Here is a tiny trained network, its code and every weight. The questions are about switching its units off for an input and a class, where a switched-off unit gives its printed mean instead of its output.

import numpy as np


def w(rows, s, z=0):
    codes = np.array(rows[::2]) - 128.0
    scale = np.full(codes.shape[1], s)
    scale[-1] = z or s
    return codes * scale


def f(y):
    return y / 2 * (1 + np.tanh(0.7978845608 * (y + 0.044715 * y**3)))


def log_softmax(a):
    a = a - a.max(-1, keepdims=True)
    return a - np.log(np.exp(a).sum(-1, keepdims=True))


def net(x, mask):
    res = np.array(x, float).reshape(1, 5) / 4 @ E
    y = f(res @ A[0][:, :-1].T + A[0][:, -1])
    res = res + np.where(mask, y, B[0][:, -1]) @ B[0][:, :-1]
    return log_softmax(res[-1] @ U[:, :-1].T + U[:, -1])


A, B = {}, {}
E = w([
[128,127,129,128,127],'x0',
[146,155,99,131,101],'x1',
[123,161,157,9,122],'x2',
[36,102,54,103,128],'x3',
[205,117,63,124,251],'x4',
],0.015)
A[0] = w([
[158,99,67,201,178,114],'n1',
[169,152,110,11,206,65],'n2',
[78,117,75,134,143,180],'n3',
[168,88,91,189,169,140],'n4',
[167,127,122,69,135,127],'n5',
[124,200,164,95,90,179],'n6',
[178,131,191,105,101,180],'n7',
[72,121,46,165,179,121],'n8',
[109,129,76,97,167,161],'n9',
[47,116,74,90,123,156],'n10',
[174,96,118,198,157,158],'n11',
[135,140,179,97,88,133],'n12',
[131,77,185,130,134,130],'n13',
[200,108,132,96,171,104],'n14',
[233,125,196,161,118,250],'n15',
[88,134,138,50,66,132],'n16',
[72,131,152,253,82,199],'n17',
[101,100,148,201,71,187],'n18',
[12,117,117,94,88,148],'n19',
[159,148,102,67,148,109],'n20',
[164,188,116,183,137,128],'n21',
[141,141,173,247,132,148],'n22',
[104,64,87,140,140,139],'n23',
[187,155,189,146,125,253],'n24',
[125,74,97,170,155,144],'n25',
[137,145,168,147,70,166],'n26',
],0.012,0.0069)
B[0] = w([
[156,178,184,101,87,218],'n1',
[70,53,42,205,122,234],'n2',
[145,159,129,163,16,183],'n3',
[219,163,197,87,87,211],'n4',
[60,99,95,202,175,172],'n5',
[105,149,135,67,183,187],'n6',
[47,144,130,129,237,185],'n7',
[131,179,165,163,73,200],'n8',
[138,127,116,183,37,189],'n9',
[185,97,123,74,1,201],'n10',
[249,137,153,56,94,210],'n11',
[136,182,201,108,195,171],'n12',
[122,141,121,120,143,148],'n13',
[160,86,71,113,127,196],'n14',
[201,74,153,77,233,243],'n15',
[134,118,204,14,103,201],'n16',
[66,43,15,204,149,249],'n17',
[115,64,52,184,154,217],'n18',
[149,77,139,80,101,219],'n19',
[95,75,70,132,130,179],'n20',
[159,119,126,98,126,172],'n21',
[185,62,77,92,160,222],'n22',
[141,159,155,190,59,170],'n23',
[122,106,117,88,241,215],'n24',
[149,152,152,144,75,183],'n25',
[103,152,114,144,206,188],'n26',
],0.0085,0.016)
U = w([
[158,38,23,199,205,100],'0',
[236,88,173,13,85,197],'1',
[73,58,22,223,36,210],'2',
[205,254,181,208,40,2],'3',
[88,206,226,93,203,104],'4',
],0.0096,0.0033)

Each question gives the input, the list of numbers given to net, and the class t.
The units are the neurons (one row each of A and B). Each row of codes is followed by its name. A weight is (code - 128) times the scale printed after its matrix; where a second scale follows, it is the last column's (A, B and U).
mask holds one flag per neuron, in row order. A switched-off neuron (its flag False) gives its mean, the last column of its row in B, instead of its output. The means were averaged over made-up inputs and are rounded, as every weight is.
A unit's drop is (log p(t) with every unit on - log p(t) with that unit switched off) / (log p(t) with every unit on - log p(t) with every unit switched off).
unit that matters most: the unit with the biggest drop
top k neurons: the k neurons with the biggest drops, biggest first
drop of u: that unit's drop, to one decimal
input [5,-7,2,2,7], class 2: unit that matters most	n2
input [-3,-4,1,-6,-8], class 4: top 4 neurons	n12, n2, n16, n6
input [6,7,6,6,1], class 2: top 2 neurons	n2, n15
input [4,-4,0,-4,4], class 1: top 2 neurons	n17, n18
input [-1,-2,0,-5,4], class 1: top 3 neurons	n17, n18, n11
input [-4,-7,-8,1,-1], class 2: top 2 neurons	n17, n15
input [7,1,1,-8,2], class 0: top 2 neurons	n7, n16
input [-2,8,1,7,7], class 2: top 2 neurons	n2, n20
input [4,6,-3,1,-2], class 2: top 2 neurons	n15, n24
input [-1,2,0,-1,5], class 1: top 3 neurons	n17, n18, n4
input [0,4,0,-7,6], class 1: top 2 neurons	n17, n11
input [5,-4,1,7,1], class 2: top 4 neurons	n4, n11, n15, n1
input [-7,3,2,8,-8], class 1: drop of n16	1.2
input [-3,8,0,3,6], class 3: top neuron	n17
input [-5,6,1,-1,-5], class 4: drop of n2	0.1
input [-3,5,-8,1,2], class 3: drop of n8	0.1
